Below is a small trained network, with its code and all its weights. Each question gives an input and a class and asks what happens when units are switched off, that is, made to give their printed mean instead of their output.

import numpy as np


def w(rows, s, z=0):
    codes = np.array(rows[::2]) - 128.0
    scale = np.full(codes.shape[1], s)
    scale[-1] = z or s
    return codes * scale


def f(y):
    return np.maximum(y, 0)


def log_softmax(a):
    a = a - a.max(-1, keepdims=True)
    return a - np.log(np.exp(a).sum(-1, keepdims=True))


def net(x, mask):
    res = np.array(x, float).reshape(1, 8) / 4 @ E
    y = f(res @ A[0][:, :-1].T + A[0][:, -1])
    res = res + np.where(mask, y, B[0][:, -1]) @ B[0][:, :-1]
    return log_softmax(res[-1] @ U[:, :-1].T + U[:, -1])


A, B = {}, {}
E = w([
[146,129,138,71],'x0',
[129,130,131,119],'x1',
[152,117,118,108],'x2',
[52,49,219,151],'x3',
[135,123,122,117],'x4',
[119,27,202,121],'x5',
[2,124,16,81],'x6',
[152,117,125,88],'x7',
],0.0073)
A[0] = w([
[116,137,105,111,36],'neuron 0',
[117,57,181,145,2],'neuron 1',
[154,118,142,114,146],'neuron 2',
[145,138,125,46,79],'neuron 3',
[146,72,215,96,15],'neuron 4',
[158,102,122,17,173],'neuron 5',
[109,123,178,137,127],'neuron 6',
[78,158,76,87,21],'neuron 7',
[72,93,106,121,174],'neuron 8',
[115,156,103,126,10],'neuron 9',
[107,85,209,113,177],'neuron 10',
[77,123,67,232,219],'neuron 11',
[139,59,126,125,75],'neuron 12',
[90,161,155,151,231],'neuron 13',
[84,143,8,119,154],'neuron 14',
[26,92,102,82,131],'neuron 15',
[165,112,26,119,76],'neuron 16',
[124,125,174,113,200],'neuron 17',
[93,200,86,95,109],'neuron 18',
[143,203,179,156,247],'neuron 19',
[124,112,163,128,25],'neuron 20',
[35,37,85,82,178],'neuron 21',
],0.014,0.0034)
B[0] = w([
[88,102,61,244,144],'neuron 0',
[42,166,58,152,182],'neuron 1',
[147,30,142,47,154],'neuron 2',
[129,81,124,102,163],'neuron 3',
[38,116,117,255,194],'neuron 4',
[197,169,135,137,191],'neuron 5',
[149,74,88,217,163],'neuron 6',
[42,64,79,178,191],'neuron 7',
[206,147,190,23,192],'neuron 8',
[80,153,96,181,147],'neuron 9',
[80,43,83,175,205],'neuron 10',
[190,104,147,57,200],'neuron 11',
[66,137,139,149,160],'neuron 12',
[216,90,197,122,166],'neuron 13',
[97,226,67,221,247],'neuron 14',
[197,138,155,127,228],'neuron 15',
[118,179,125,131,195],'neuron 16',
[121,53,167,152,168],'neuron 17',
[74,172,72,163,205],'neuron 18',
[204,149,176,85,192],'neuron 19',
[104,134,29,221,145],'neuron 20',
[231,182,163,101,247],'neuron 21',
],0.0059,0.011)
U = w([
[146,202,228,81,222],'0',
[161,81,254,114,244],'1',
[60,130,166,154,4],'2',
],0.0094,0.0035)

Each question gives the input, the list of numbers given to net, and the class t.
The units are the neurons (one row each of A and B). Each row of codes is followed by its name. A weight is (code - 128) times the scale printed after its matrix; where a second scale follows, it is the last column's (A, B and U).
mask holds one flag per neuron, in row order. A switched-off neuron (its flag False) gives its mean, the last column of its row in B, instead of its output. The means were averaged over made-up inputs and are rounded, as every weight is.
A unit's drop is (log p(t) with every unit on - log p(t) with that unit switched off) / (log p(t) with every unit on - log p(t) with every unit switched off).
The circuit of an input: a set's keep is (log p(t) with only the set's units on - log p(t) with every unit switched off) / (log p(t) with every unit on - log p(t) with every unit switched off). Starting from the 12 units with the biggest drops (on a tie, the unit counted first), units are removed one at a time, each time the one whose removal leaves the highest keep (on an exact tie, the one counted first), for as long as the keep stays at least 0.8.
circuit, biggest first: the units of the circuit, biggest drop first
most important unit: the unit with the biggest drop
k most important neurons: the k neurons with the biggest drops, biggest first
drop when u is switched off: that unit's drop, to one decimal
input [-5,-5,-7,2,-1,-5,3,-4], class 0: most important unit	neuron 11
input [-8,0,-5,1,8,-4,4,-7], class 0: circuit, biggest first	[neuron 11; neuron 10]
input [3,-5,8,2,-5,7,0,0], class 2: 3 most important neurons	[neuron 4; neuron 1; neuron 10]
input [8,2,3,-7,7,-1,7,1], class 2: 2 most important neurons	[neuron 7; neuron 14]
input [7,3,2,5,0,2,-7,-3], class 2: 2 most important neurons	[neuron 4; neuron 1]
input [3,6,6,-1,-4,-7,2,1], class 2: circuit, biggest first	[neuron 21; neuron 7]
input [-5,8,-3,8,-4,-1,6,-5], class 0: 2 most important neurons	[neuron 21; neuron 8]
input [-6,-3,-7,5,-3,7,-8,-4], class 2: 2 most important neurons	[neuron 1; neuron 4]
input [-7,8,0,2,4,5,-8,2], class 2: drop when neuron 10 is switched off	0.1
input [4,4,6,5,-2,4,-4,0], class 2: drop when neuron 4 is switched off	0.2
input [7,-5,-8,6,4,2,-6,-6], class 2: drop when neuron 10 is switched off	0.1
